Below are the code and all the weights of a small trained network. Each question names an input and a class and asks about switching units off, where a switched-off unit gives its printed mean instead of its output.

import numpy as np


def w(rows, s, z=0):
    codes = np.array(rows[::2]) - 128.0
    scale = np.full(codes.shape[1], s)
    scale[-1] = z or s
    return codes * scale


def f(y):
    return np.maximum(y, 0)


def log_softmax(a):
    a = a - a.max(-1, keepdims=True)
    return a - np.log(np.exp(a).sum(-1, keepdims=True))


def net(x, mask):
    res = np.array(x, float).reshape(1, 6) / 4 @ E
    y = f(res @ A[0][:, :-1].T + A[0][:, -1])
    res = res + np.where(mask, y, B[0][:, -1]) @ B[0][:, :-1]
    return log_softmax(res[-1] @ U[:, :-1].T + U[:, -1])


A, B = {}, {}
E = w([
[186,199,86,135,231],'x0',
[128,128,128,129,128],'x1',
[90,126,167,24,174],'x2',
[170,177,70,64,18],'x3',
[174,160,254,144,105],'x4',
[217,44,128,96,162],'x5',
],0.0098)
A[0] = w([
[62,159,153,175,160,104],'neuron 1',
[204,207,96,142,205,113],'neuron 2',
[168,170,187,136,125,18],'neuron 3',
[167,164,201,152,115,104],'neuron 4',
[218,35,151,91,125,109],'neuron 5',
[190,76,130,126,152,87],'neuron 6',
[201,140,99,62,74,90],'neuron 7',
[86,10,150,143,44,56],'neuron 8',
[75,138,145,163,150,113],'neuron 9',
[200,69,112,205,103,180],'neuron 10',
[110,179,112,205,97,184],'neuron 11',
[93,188,162,69,131,246],'neuron 12',
[115,121,53,134,154,58],'neuron 13',
[66,183,155,147,129,129],'neuron 14',
[199,82,114,117,135,1],'neuron 15',
[64,71,54,123,132,45],'neuron 16',
[74,119,202,56,139,125],'neuron 17',
[45,128,153,161,170,132],'neuron 18',
[135,207,101,100,50,128],'neuron 19',
[154,7,161,186,195,86],'neuron 20',
[106,172,99,121,153,109],'neuron 21',
[138,134,129,58,175,183],'neuron 22',
],0.014,0.0053)
B[0] = w([
[127,170,89,106,113,193],'neuron 1',
[54,125,250,111,105,247],'neuron 2',
[188,88,147,124,94,167],'neuron 3',
[213,67,110,158,110,194],'neuron 4',
[91,121,75,95,77,233],'neuron 5',
[113,128,110,99,87,192],'neuron 6',
[152,190,121,135,213,219],'neuron 7',
[92,164,235,131,139,235],'neuron 8',
[159,181,119,81,109,177],'neuron 9',
[83,82,98,125,209,224],'neuron 10',
[67,69,80,113,163,207],'neuron 11',
[100,89,88,138,130,223],'neuron 12',
[222,107,175,143,99,184],'neuron 13',
[137,119,118,80,95,194],'neuron 14',
[88,140,120,73,38,175],'neuron 15',
[207,81,169,163,101,197],'neuron 16',
[121,98,114,162,168,215],'neuron 17',
[150,145,106,75,147,205],'neuron 18',
[154,159,125,47,157,229],'neuron 19',
[164,195,99,77,141,251],'neuron 20',
[127,89,153,132,84,172],'neuron 21',
[103,101,106,147,155,210],'neuron 22',
],0.011,0.012)
U = w([
[72,162,253,117,137,116],'0',
[168,234,112,86,172,91],'1',
[221,63,156,142,95,142],'2',
[79,133,85,96,84,134],'3',
[105,116,132,125,169,254],'4',
[65,60,103,134,221,116],'5',
[127,139,141,164,161,100],'6',
[117,135,140,200,208,92],'7',
],0.014,0.016)

Each question gives the input, the list of numbers given to net, and the class t.
The units are the neurons (one row each of A and B). Each row of codes is followed by its name. A weight is (code - 128) times the scale printed after its matrix; where a second scale follows, it is the last column's (A, B and U).
mask holds one flag per neuron, in row order. A switched-off neuron (its flag False) gives its mean, the last column of its row in B, instead of its output. The means were averaged over made-up inputs and are rounded, as every weight is.
A unit's drop is (log p(t) with every unit on - log p(t) with that unit switched off) / (log p(t) with every unit on - log p(t) with every unit switched off).
The circuit of an input: a set's keep is (log p(t) with only the set's units on - log p(t) with every unit switched off) / (log p(t) with every unit on - log p(t) with every unit switched off). Starting from the 12 units with the biggest drops (on a tie, the unit counted first), units are removed one at a time, each time the one whose removal leaves the highest keep (on an exact tie, the one counted first), for as long as the keep stays at least 0.8.
circuit, biggest first: the units of the circuit, biggest drop first
unit that matters most: the unit with the biggest drop
k most important neurons: the k neurons with the biggest drops, biggest first
drop of u: that unit's drop, to one decimal
input [5,-6,-7,-3,4,3], class 5: circuit, biggest first -> (neuron 10)
input [-4,-3,-7,2,5,-1], class 5: circuit, biggest first -> (neuron 10; neuron 11)
input [5,-4,7,0,-7,7], class 2: 2 most important neurons -> (neuron 13; neuron 16)
input [4,0,-3,4,-4,6], class 3: 3 most important neurons -> (neuron 15; neuron 8; neuron 5)
input [-3,3,4,-3,-5,1], class 2: circuit, biggest first -> (neuron 16; neuron 10)
input [-6,-4,8,-4,0,-2], class 5: 2 most important neurons -> (neuron 17; neuron 2)
input [4,-2,2,-4,-3,-2], class 0: circuit, biggest first -> (neuron 2; neuron 10)
input [1,-5,2,-1,-7,-5], class 2: circuit, biggest first -> (neuron 16; neuron 13)
input [-2,3,7,6,-6,2], class 5: circuit, biggest first -> (neuron 20; neuron 22)
input [-1,4,8,5,8,-2], class 2: 4 most important neurons -> (neuron 4; neuron 3; neuron 10; neuron 11)
input [-4,-2,-3,-6,4,3], class 1: 2 most important neurons -> (neuron 20; neuron 2)
input [-5,1,-4,-5,7,1], class 2: 4 most important neurons -> (neuron 4; neuron 2; neuron 3; neuron 7)
input [-4,3,-8,6,4,-6], class 5: circuit, biggest first -> (neuron 11; neuron 10)
input [-3,2,8,-6,-4,-8], class 3: circuit, biggest first -> (neuron 1)
input [-7,-8,6,7,5,-1], class 4: 2 most important neurons -> (neuron 2; neuron 12)
input [-4,1,-4,7,7,7], class 1: 2 most important neurons -> (neuron 7; neuron 19)
input [6,-7,-8,4,6,5], class 5: 2 most important neurons -> (neuron 10; neuron 8)
input [8,-3,6,5,2,8], class 0: 2 most important neurons -> (neuron 2; neuron 7)
input [7,3,0,-1,8,-7], class 2: 3 most important neurons -> (neuron 4; neuron 3; neuron 8)
input [-3,7,-4,7,-3,2], class 1: unit that matters most -> neuron 7
input [2,2,3,-5,0,5], class 1: 2 most important neurons -> (neuron 20; neuron 11)
input [3,-6,5,-6,-8,-2], class 2: 2 most important neurons -> (neuron 16; neuron 13)
input [-3,-1,5,-2,-6,8], class 3: drop of neuron 15 -> 0.2
input [-5,1,7,-1,2,4], class 5: drop of neuron 22 -> 0.1
input [-3,3,3,1,7,-1], class 2: drop of neuron 8 -> 0.0
